[[135 128 128 149 128 135 138]
 [128 132 128 132 128 131 139]
 [153 135 128 142 131 146 138]
 [131 142 132 131 128 142 139]
 [131 149 135 131 128 139 139]
 [135 128 128 135 128 135 135]
 [132 132 135 135 128 146 142]
 [139 132 128 132 135 142 139]] -> 138

[[127 118 126 128 127 140 122 139 139]
 [134 124 136 141 145 121 122 124 138]
 [132 127 118 128 147 137 135 134 142]
 [120 128 125 138 117 148 135 130 124]
 [127 148 116 119 116 123 141 135 121]
 [130 124 138 110 135 119 144 115 142]
 [120 118 133 111 134 144 145 114 134]
 [125 117 122 137 139 150 129 132 137]] -> 142

[[119 129 126 123 127 128 121 126 127 122 127 120 136]
 [112 144 158 104 152 108 102 143 152 122 143 105 134]
 [128 141 138 122 140 123 125 133 140 130 133 126 131]
 [104 130 145 108 137 117 100 135 137 116 135 102 140]
 [131 124 116 137 119 136 136 127 119 131 127 134 131]
 [129 135 133 127 134 127 128 133 134 131 133 128 130]
 [115 135 145 114 140 118 111 137 140 124 137 113 134]
 [138 153 128 148 138 151 147 113 137 130 114 149 146]
 [121 137 130 124 133 128 123 124 133 122 125 123 138]] -> 131

[[123 127 131 133 128 122 124 119 130]
 [125 134 129 135 123 111 133 125 142]
 [139 138 121 122 123 124 145 151 138]
 [130 128 127 126 128 131 129 131 126]
 [126 134 129 136 123 111 133 125 142]
 [126 135 129 135 123 111 133 125 142]
 [130 131 127 128 126 125 132 132 132]
 [127 127 129 128 129 128 127 127 127]
 [139 138 121 122 123 124 144 152 138]
 [130 131 127 127 127 125 132 132 131]] -> 138

[[145 142 135 126 128 136 150 138 120 148 126 142 153]
 [140 130 146 130 127 137 112 127 129 133 126 142 120]
 [142 131 135 122 121 132 132 128 117 141 120 141 138]
 [138 127 128 128 128 126 138 125 121 141 121 136 141]
 [132 118 116 127 128 115 139 114 114 136 113 130 139]
 [127 150 141 129 123 149 121 153 143 124 151 128 123]
 [144 129 127 115 116 124 144 122 109 146 114 142 150]
 [134 128 135 141 141 132 127 128 131 134 126 134 129]
 [144 124 133 133 134 124 137 119 121 146 117 143 142]
 [135 119 121 126 126 117 136 115 115 138 114 134 138]
 [127 122 123 141 141 124 130 124 129 130 125 126 129]
 [139 139 135 122 121 136 137 136 122 139 128 138 141]] -> 138

[[120 121 131 135 127 130 132 145 123 131 136 121 121]
 [140 136 146 158 145 126 119 125 128 116 132 120 127]
 [138 124 115 131 132 144 122 147 118 128 149 123 126]
 [129 151 108 128 144 147 126 134 125 134 146 139 131]
 [145 128 126 132 111 149 114 125 136 123 120 124 139]
 [138 108 120 130 120 145 122 156 115 126 147 113 123]] -> 126
---
Q: [[156, 108, 133, 129, 119], [145, 111, 129, 130, 120], [116, 129, 128, 142, 123]]
A: 156, 108
Q: [[135, 126, 129, 137, 123, 133, 119], [124, 131, 140, 141, 157, 123, 110], [133, 135, 119, 133, 132, 127, 128]]
A: 157, 110
Q: [128, 137, 110, 151, 118]
A: 151, 110
Q: [138, 127, 133, 144, 106, 117, 102]
A: 144, 102
Q: [112, 131, 113, 133, 151]
A: 151, 112
Q: [[127, 128, 141, 143, 113, 138, 127], [128, 128, 105, 137, 120, 122, 129], [129, 137, 127, 149, 126, 125, 127]]
A: 149, 105
Q: [116, 132, 127, 137, 136, 152, 133]
A: 152, 116
---
[148 157 118 135] result: 157
[108 103 115 123 149] result: 115
[128 154 142 130] result: 154
[127 109 153 111 150] result: 153
[143 132 138 103] result: 132
[145 136 101 129 155 155] result: 129
---
137  126  124  144
127  123  135  107
127  144  149  119
| 144

138  111  117  151  118
140  119  124  128  148
134  124  127  123  149
| 124

144  144  132  146  135  123
116  120  142  135  135  149
117  142  135  112  141  141
| 142

108  127  148  152  124  145  114
131  105  119  141  146  106  128
141  104  128  137  149  106  133
| 104

153  149  152  103  134  112
151  105  114   99  103  152
154  101  102  114  109  152
| 101

136  111  148  107  142
139  148  108  113  107
110  147  126  107  110
| 147

118  132  155  133
124  128  104  137
124  116  145  135
| 116

101  139  137  102  135  155  156
136  127  132  152  102  100  109
108  140  125  101  148  155  155
| 140

128  151  149  128  140  144  147
134  126  120  134  127  130  123
136  140  116  116  131  130  123
| 140

139  137  135  118
147  150   99  140
151  148  114  116
| 148
---
[115, 101, 107, 137, 134] ⇒ 115
[116, 132, 125, 147, 153, 141] ⇒ 141
[[137, 129, 131, 131, 136, 125, 118], [136, 147, 143, 149, 130, 156, 153], [134, 149, 146, 149, 127, 155, 151]] ⇒ 153
[[150, 118, 104, 105, 120], [135, 143, 104, 138, 152]] ⇒ 143
[[132, 129, 126, 126, 128, 123], [113, 127, 139, 149, 136, 108], [123, 129, 130, 132, 129, 123]] ⇒ 136
[140, 117, 137, 156, 149] ⇒ 140
[[137, 138, 139, 141, 126], [132, 130, 149, 145, 122], [126, 124, 153, 144, 121]] ⇒ 145
[140, 132, 133, 155] ⇒ 133
---
156,101,145,152,145,152,109
103,154,155,152,103,135,113
143,156,101,104,103,111,156
ans = 156

120,122,119,144,142,122,128
153,125,130,115,117,121,149
127,125,119,132,133,122,134
ans = 134

148,134,107,128,134,151,150
147,151,108,141,143,126,148
106,108,150,133,147,107,132
ans = 132

143,144,131,133,125,145,145
148,116,154,134,138,117,116
119,118,127,133,132,126,121
ans = 121

157,103,103,154,102,102,112
119,121,118,103,155,156,153
156,100,101,154,128,136,100
ans = 100

145,142,146,111,132,115,147
108,138,143,138,148,117,149
128,108,106,140,136,149,110
ans = 110

121,150,146,121,151,132,136
124,155,152,117,156,137,141
113,148,143,130,148,123,130
ans = 130

123,124,120,149
124,125,103,137
121,115,128,145
ans = 145

116,152,153,110,120
126,130,148,123,133
121,120,153,101,133
ans = 133

115,149,115,113,104,105,148
153,104,105,151,124,131,104
152,104,105,151,135,140,103
ans = 103
---
[105 114 150 108 108 105] 108

[[131 122 157 106 137]
 [121 112 143 138 132]] 138

[131 153 154 144] 154

[152 128 114 132 134] 132

[[138 134  99 126 141 105]
 [136 118 124 129 119 132]
 [127 130 135 122 126 127]] 126

[[129 131 129 133 117 105]
 [132 132 132 127 121  99]
 [124 129 134 119 141 143]] 141

[148 131 105 108] 105
